Below is a small trained network, with its code and all its weights. Each question gives an input and a class and asks what happens when units are switched off, that is, made to give their printed mean instead of their output.

import numpy as np


def w(rows, s, z=0):
    codes = np.array(rows[::2]) - 128.0
    scale = np.full(codes.shape[1], s)
    scale[-1] = z or s
    return codes * scale


def norm(h):
    return h / np.sqrt((h * h).mean(-1, keepdims=True) + 1e-5)


def f(y):
    return y / 2 * (1 + np.tanh(0.7978845608 * (y + 0.044715 * y**3)))


def log_softmax(a):
    a = a - a.max(-1, keepdims=True)
    return a - np.log(np.exp(a).sum(-1, keepdims=True))


def net(x, mask):
    res = np.array(x, float).reshape(1, 7) / 4 @ E
    u = 0
    for l in range(2):
        y = f(norm(res) @ A[l][:, :-1].T + A[l][:, -1])
        res = res + np.where(mask[u : u + 10], y, B[l][:, -1]) @ B[l][:, :-1]
        u += 10
    return log_softmax(norm(res)[-1] @ U[:, :-1].T + U[:, -1])


A, B = {}, {}
E = w([
[133,135,119,134,134,122,133,134,129,126,135],'x0',
[170,107,207,99,187,21,149,72,236,163,163],'x1',
[148,113,121,117,124,137,113,106,118,151,119],'x2',
[162,140,167,213,78,64,127,1,53,54,131],'x3',
[54,214,160,136,202,81,104,113,72,247,59],'x4',
[121,129,144,120,127,135,128,133,127,117,126],'x5',
[131,138,149,113,63,99,112,151,135,134,77],'x6',
],0.0069)
A[0] = w([
[186,69,78,85,104,145,95,198,208,66,172,175],'0.n0',
[184,94,109,159,63,99,166,66,111,27,150,98],'0.n1',
[94,136,84,117,162,139,79,163,73,102,80,48],'0.n2',
[112,181,160,119,158,99,122,140,97,158,139,160],'0.n3',
[146,177,178,167,145,38,172,64,2,83,87,3],'0.n4',
[170,121,195,89,183,43,127,92,239,144,148,218],'0.n5',
[61,189,104,113,139,143,144,124,120,208,119,63],'0.n6',
[153,94,151,79,149,36,209,76,195,107,129,67],'0.n7',
[145,127,172,100,163,126,118,175,152,177,146,106],'0.n8',
[111,128,149,138,145,168,129,162,106,118,96,164],'0.n9',
],0.0077,0.0042)
B[0] = w([
[88,164,137,174,116,148,48,1,145,193,162,237],'0.n0',
[117,89,145,62,111,80,205,212,82,120,103,217],'0.n1',
[155,104,166,148,143,157,120,187,206,123,154,153],'0.n2',
[104,109,122,96,126,165,108,154,113,156,96,164],'0.n3',
[93,139,112,143,104,186,73,55,212,146,184,199],'0.n4',
[136,180,205,132,153,159,185,98,137,135,126,254],'0.n5',
[190,57,106,114,118,87,141,172,170,106,131,168],'0.n6',
[221,137,85,161,114,180,129,164,155,149,121,198],'0.n7',
[75,170,132,111,140,56,117,118,146,125,53,157],'0.n8',
[164,118,104,128,134,139,106,146,126,93,143,151],'0.n9',
],0.0092,0.0098)
A[1] = w([
[132,137,140,194,126,194,110,122,154,90,133,118],'1.n0',
[161,117,155,107,40,107,102,114,150,136,126,254],'1.n1',
[139,211,106,222,100,156,78,116,132,140,147,132],'1.n2',
[175,120,108,109,68,135,222,174,57,98,154,105],'1.n3',
[32,94,27,84,75,136,88,104,57,103,162,226],'1.n4',
[143,125,92,147,184,154,116,109,122,154,201,169],'1.n5',
[182,153,120,100,167,138,194,229,145,162,84,121],'1.n6',
[41,74,35,125,143,86,2,141,94,129,129,170],'1.n7',
[57,102,86,144,93,65,121,164,10,89,120,102],'1.n8',
[238,105,165,92,121,105,199,141,153,47,146,160],'1.n9',
],0.0087,0.0031)
B[1] = w([
[106,168,87,139,74,87,107,69,134,152,129,193],'1.n0',
[92,137,91,199,207,204,136,142,128,102,183,230],'1.n1',
[196,207,168,99,86,159,57,130,173,142,103,233],'1.n2',
[186,80,237,134,212,25,222,99,104,131,138,200],'1.n3',
[213,197,148,40,159,16,94,164,126,25,23,255],'1.n4',
[104,156,173,146,77,164,119,162,157,114,55,186],'1.n5',
[39,33,65,84,176,82,182,145,41,146,129,219],'1.n6',
[217,152,1,146,8,172,84,219,69,63,191,217],'1.n7',
[95,98,105,35,178,140,133,94,180,90,29,176],'1.n8',
[75,52,59,202,65,109,78,177,20,134,165,212],'1.n9',
],0.0084,0.0071)
U = w([
[181,225,81,102,34,156,18,136,153,67,111,200],'0',
[93,193,179,162,126,204,111,29,232,196,160,252],'1',
[163,95,160,80,177,43,164,137,80,33,80,71],'2',
[142,66,169,214,89,115,185,123,50,138,228,87],'3',
[120,43,32,99,128,165,124,249,104,121,133,83],'4',
[42,129,146,57,215,80,190,125,114,193,81,8],'5',
],0.018,0.0018)

Each question gives the input, the list of numbers given to net, and the class t.
The units are the neurons (one row each of A and B). Each row of codes is followed by its name. A weight is (code - 128) times the scale printed after its matrix; where a second scale follows, it is the last column's (A, B and U).
mask holds one flag per neuron, layer by layer. A switched-off neuron (its flag False) gives its mean, the last column of its row in B, instead of its output. The means were averaged over made-up inputs and are rounded, as every weight is.
A unit's drop is (log p(t) with every unit on - log p(t) with that unit switched off) / (log p(t) with every unit on - log p(t) with every unit switched off).
The circuit of an input: a set's keep is (log p(t) with only the set's units on - log p(t) with every unit switched off) / (log p(t) with every unit on - log p(t) with every unit switched off). Starting from the 12 units with the biggest drops (on a tie, the unit counted first), units are removed one at a time, each time the one whose removal leaves the highest keep (on an exact tie, the one counted first), for as long as the keep stays at least 0.8.
units of the circuit, in order: the units of the circuit, biggest drop first
top k neurons: the k neurons with the biggest drops, biggest first
k most important neurons of layer l: the k neurons of layer l with the biggest drops, biggest first
drop when u is switched off: that unit's drop, to one decimal
input [7,-8,6,0,5,-5,-6], class 4: most important neuron of layer 0 : (0.n0)
input [-3,3,2,1,-6,0,5], class 3: top 3 neurons : (0.n1, 0.n4, 1.n9)
input [-2,6,-3,0,1,3,-3], class 5: units of the circuit, in order : (1.n7, 1.n2)
input [0,-7,8,1,-2,-2,8], class 2: top 3 neurons : (0.n4, 0.n0, 1.n3)
input [1,2,6,4,0,2,8], class 3: units of the circuit, in order : (0.n0, 1.n9)
input [8,2,0,3,0,-1,1], class 3: top 2 neurons : (0.n0, 0.n1)
input [-3,-6,6,-2,1,-1,0], class 4: 2 most important neurons of layer 0 : (0.n0, 0.n4)
input [-1,1,-3,-8,0,-7,6], class 1: top 2 neurons : (0.n0, 0.n1)
input [-8,-8,8,-4,2,2,8], class 4: top 2 neurons : (0.n0, 0.n4)
input [-6,0,8,6,-6,-4,5], class 2: top 3 neurons : (0.n1, 0.n5, 1.n8)
input [0,6,1,1,-5,4,-7], class 3: top 3 neurons : (0.n1, 0.n4, 1.n9)
input [4,-8,0,1,-8,7,4], class 2: top 3 neurons : (0.n1, 0.n4, 1.n3)
input [-8,-7,3,8,-1,-1,-2], class 2: 2 most important neurons of layer 0 : (0.n1, 0.n0)
input [-4,-1,5,2,-3,6,7], class 2: units of the circuit, in order : (0.n1)
input [2,-4,8,0,5,3,1], class 4: top 2 neurons : (0.n0, 0.n6)
input [3,-4,1,-1,7,-7,5], class 4: top 2 neurons : (0.n0, 0.n5)
input [-6,-8,-6,-3,4,4,3], class 4: top 2 neurons : (0.n0, 0.n2)
input [6,8,2,2,-7,-3,-6], class 3: top 2 neurons : (0.n1, 1.n9)
input [4,-2,3,-1,7,-1,-2], class 4: 2 most important neurons of layer 0 : (0.n5, 0.n0)
input [-8,7,-8,-8,-3,-8,3], class 1: units of the circuit, in order : (0.n0)
input [3,5,7,8,-5,-3,-4], class 3: drop when 0.n1 is switched off : 0.1
input [3,-3,6,6,-2,4,3], class 2: drop when 0.n1 is switched off : 1.2
input [7,-8,-6,8,-7,4,1], class 2: drop when 1.n3 is switched off : 0.0
